Below is a small trained network, with its code and all its weights. Each question gives an input and a target symbol and asks what happens when units are switched off, that is, made to give their printed mean instead of their output.

import numpy as np


def w(rows, s, z=0):
    codes = np.array(rows[::2]) - 128.0
    scale = np.full(codes.shape[1], s)
    scale[-1] = z or s
    return codes * scale


def norm(h):
    return h / np.sqrt((h * h).mean(-1, keepdims=True) + 1e-5)


def softmax(a):
    e = np.exp(a - a.max(-1, keepdims=True))
    return e / e.sum(-1, keepdims=True)


def log_softmax(a):
    a = a - a.max(-1, keepdims=True)
    return a - np.log(np.exp(a).sum(-1, keepdims=True))


def net(x, mask):
    ids = ['βγζηλμξτ'.index(c) for c in x.split()]
    T = len(ids)
    res = E[ids] + P[:T]
    u = 0
    for l in range(3):
        r = norm(res)
        for j in range(2):
            rows = slice(2 * j, 2 * j + 2)
            q, k, v = (r @ M[l][rows].T for M in (Q, K, V))
            z = softmax(np.where(np.tri(T) > 0, q @ k.T / 2**0.5, -1e9)) @ v
            o = O[l][rows]
            res = res + np.where(mask[u + j], z, o[:, -1]) @ o[:, :-1]
        u += 2
    return log_softmax(norm(res)[-1] @ U[:, :-1].T + U[:, -1])


Q, K, V, O = {}, {}, {}, {}
E = w([
[198,139,172,112,167],'β',
[63,180,130,215,97],'γ',
[126,119,101,130,110],'ζ',
[204,135,136,45,67],'η',
[165,5,143,203,127],'λ',
[69,86,147,94,138],'μ',
[141,116,157,155,93],'ξ',
[145,113,142,146,76],'τ',
],0.011)
P = w([
[115,155,219,157,253],'0',
[144,164,205,123,142],'1',
[134,137,177,127,107],'2',
[127,144,185,122,120],'3',
[127,157,172,110,139],'4',
[117,148,152,116,128],'5',
[108,145,135,121,130],'6',
[99,129,110,144,107],'7',
],0.0042)
Q[0] = w([
[36,211,93,64,176],'0.h1',
[104,180,100,72,253],'0.h1',
[251,143,231,117,139],'0.h2',
[69,139,127,223,6],'0.h2',
],0.0044)
K[0] = w([
[138,218,153,131,170],'0.h1',
[168,170,105,88,87],'0.h1',
[177,172,138,24,144],'0.h2',
[124,189,3,144,101],'0.h2',
],0.0067)
V[0] = w([
[173,115,183,58,145],'0.h1',
[93,218,224,121,68],'0.h1',
[141,160,138,20,134],'0.h2',
[72,101,4,180,130],'0.h2',
],0.0035)
O[0] = w([
[146,137,96,103,249,179],'0.h1',
[164,238,58,1,68,246],'0.h1',
[142,101,196,139,34,122],'0.h2',
[216,207,209,69,116,1],'0.h2',
],0.0053,0.0023)
Q[1] = w([
[254,35,246,134,152],'1.h1',
[216,114,57,124,227],'1.h1',
[21,91,189,125,129],'1.h2',
[54,171,206,166,115],'1.h2',
],0.0057)
K[1] = w([
[229,3,199,65,118],'1.h1',
[245,96,208,234,29],'1.h1',
[225,106,74,92,79],'1.h2',
[255,31,97,107,131],'1.h2',
],0.0038)
V[1] = w([
[148,59,212,231,24],'1.h1',
[2,45,185,128,194],'1.h1',
[70,203,208,170,78],'1.h2',
[61,141,158,35,190],'1.h2',
],0.0039)
O[1] = w([
[116,96,170,171,139,106],'1.h1',
[122,118,1,126,109,252],'1.h1',
[106,130,135,117,170,176],'1.h2',
[130,147,145,153,154,193],'1.h2',
],0.0093,0.0022)
Q[2] = w([
[15,106,101,131,86],'2.h1',
[128,60,141,199,132],'2.h1',
[107,139,54,178,63],'2.h2',
[169,139,75,75,2],'2.h2',
],0.008)
K[2] = w([
[46,157,165,53,84],'2.h1',
[58,68,99,189,75],'2.h1',
[3,214,118,141,132],'2.h2',
[48,170,122,26,69],'2.h2',
],0.0068)
V[2] = w([
[1,164,192,86,86],'2.h1',
[115,77,57,135,196],'2.h1',
[137,144,205,197,101],'2.h2',
[134,87,195,36,213],'2.h2',
],0.0057)
O[2] = w([
[110,101,21,153,129,161],'2.h1',
[70,123,150,108,137,184],'2.h1',
[103,190,100,152,127,4],'2.h2',
[3,73,123,94,88,89],'2.h2',
],0.0059,0.0027)
U = w([
[94,146,245,95,181,127],'β',
[42,59,2,67,99,153],'γ',
[176,132,109,121,222,64],'ζ',
[144,148,190,39,12,112],'η',
[144,6,151,224,121,144],'λ',
[208,146,121,81,158,41],'μ',
[114,113,136,152,25,68],'ξ',
[120,251,88,198,88,254],'τ',
],0.0074,0.0027)

Each question gives the input, a string of symbols that net reads in full, and the target symbol t.
The units are the heads (2 rows each of Q, K, V and O). Each row of codes is followed by its name. A weight is (code - 128) times the scale printed after its matrix; where a second scale follows, it is the last column's (O and U).
mask holds one flag per head, layer by layer. A switched-off head (its flag False) gives its mean, the last column of its rows in O, instead of its output. The means were averaged over made-up inputs and are rounded, as every weight is.
A unit's drop is (log p(t) with every unit on - log p(t) with that unit switched off) / (log p(t) with every unit on - log p(t) with every unit switched off).
The circuit of an input: a set's keep is (log p(t) with only the set's units on - log p(t) with every unit switched off) / (log p(t) with every unit on - log p(t) with every unit switched off). Starting from all 6 units, units are removed one at a time, each time the one whose removal leaves the highest keep (on an exact tie, the one counted first), for as long as the keep stays at least 0.8.
circuit, biggest first: the units of the circuit, biggest drop first
most important unit: the unit with the biggest drop
which heads matter: for each layer, one digit per head in row order, 1 if its drop is at least 0.15 and else 0, layers parted by /
drop of u: that unit's drop, to one decimal
input μ ξ μ γ ζ, target μ: circuit, biggest first -> [1.h1 2.h2]
input ξ ζ ξ λ γ λ τ, target λ: circuit, biggest first -> [0.h1]
input μ γ β, target β: circuit, biggest first -> [2.h2 1.h1]
input λ ξ τ, target λ: which heads matter -> 10 / 10 / 00
input ζ λ τ λ ξ, target λ: which heads matter -> 10 / 11 / 00
input μ γ β ξ, target τ: which heads matter -> 10 / 00 / 01
input η τ τ η ζ, target η: circuit, biggest first -> [1.h1 1.h2]
input β λ ξ ξ ξ, target λ: circuit, biggest first -> [1.h1 0.h2]
input γ β γ μ ζ β ξ ξ, target η: which heads matter -> 01 / 00 / 00
input η ζ λ μ ζ, target η: which heads matter -> 11 / 01 / 01
input μ ξ ζ, target μ: circuit, biggest first -> [1.h1 0.h2 2.h2]
input τ γ γ ζ τ τ γ ζ, target τ: which heads matter -> 11 / 00 / 11
input ζ μ τ, target γ: which heads matter -> 00 / 00 / 00
input η μ ξ, target γ: most important unit -> 0.h1
input η μ β, target β: drop of 2.h1 -> 0.0
input μ τ γ τ, target τ: drop of 0.h1 -> 0.2
input ζ γ ξ μ ξ, target γ: drop of 1.h1 -> 0.2
input τ ξ μ β η γ ζ τ, target η: drop of 0.h2 -> 0.8
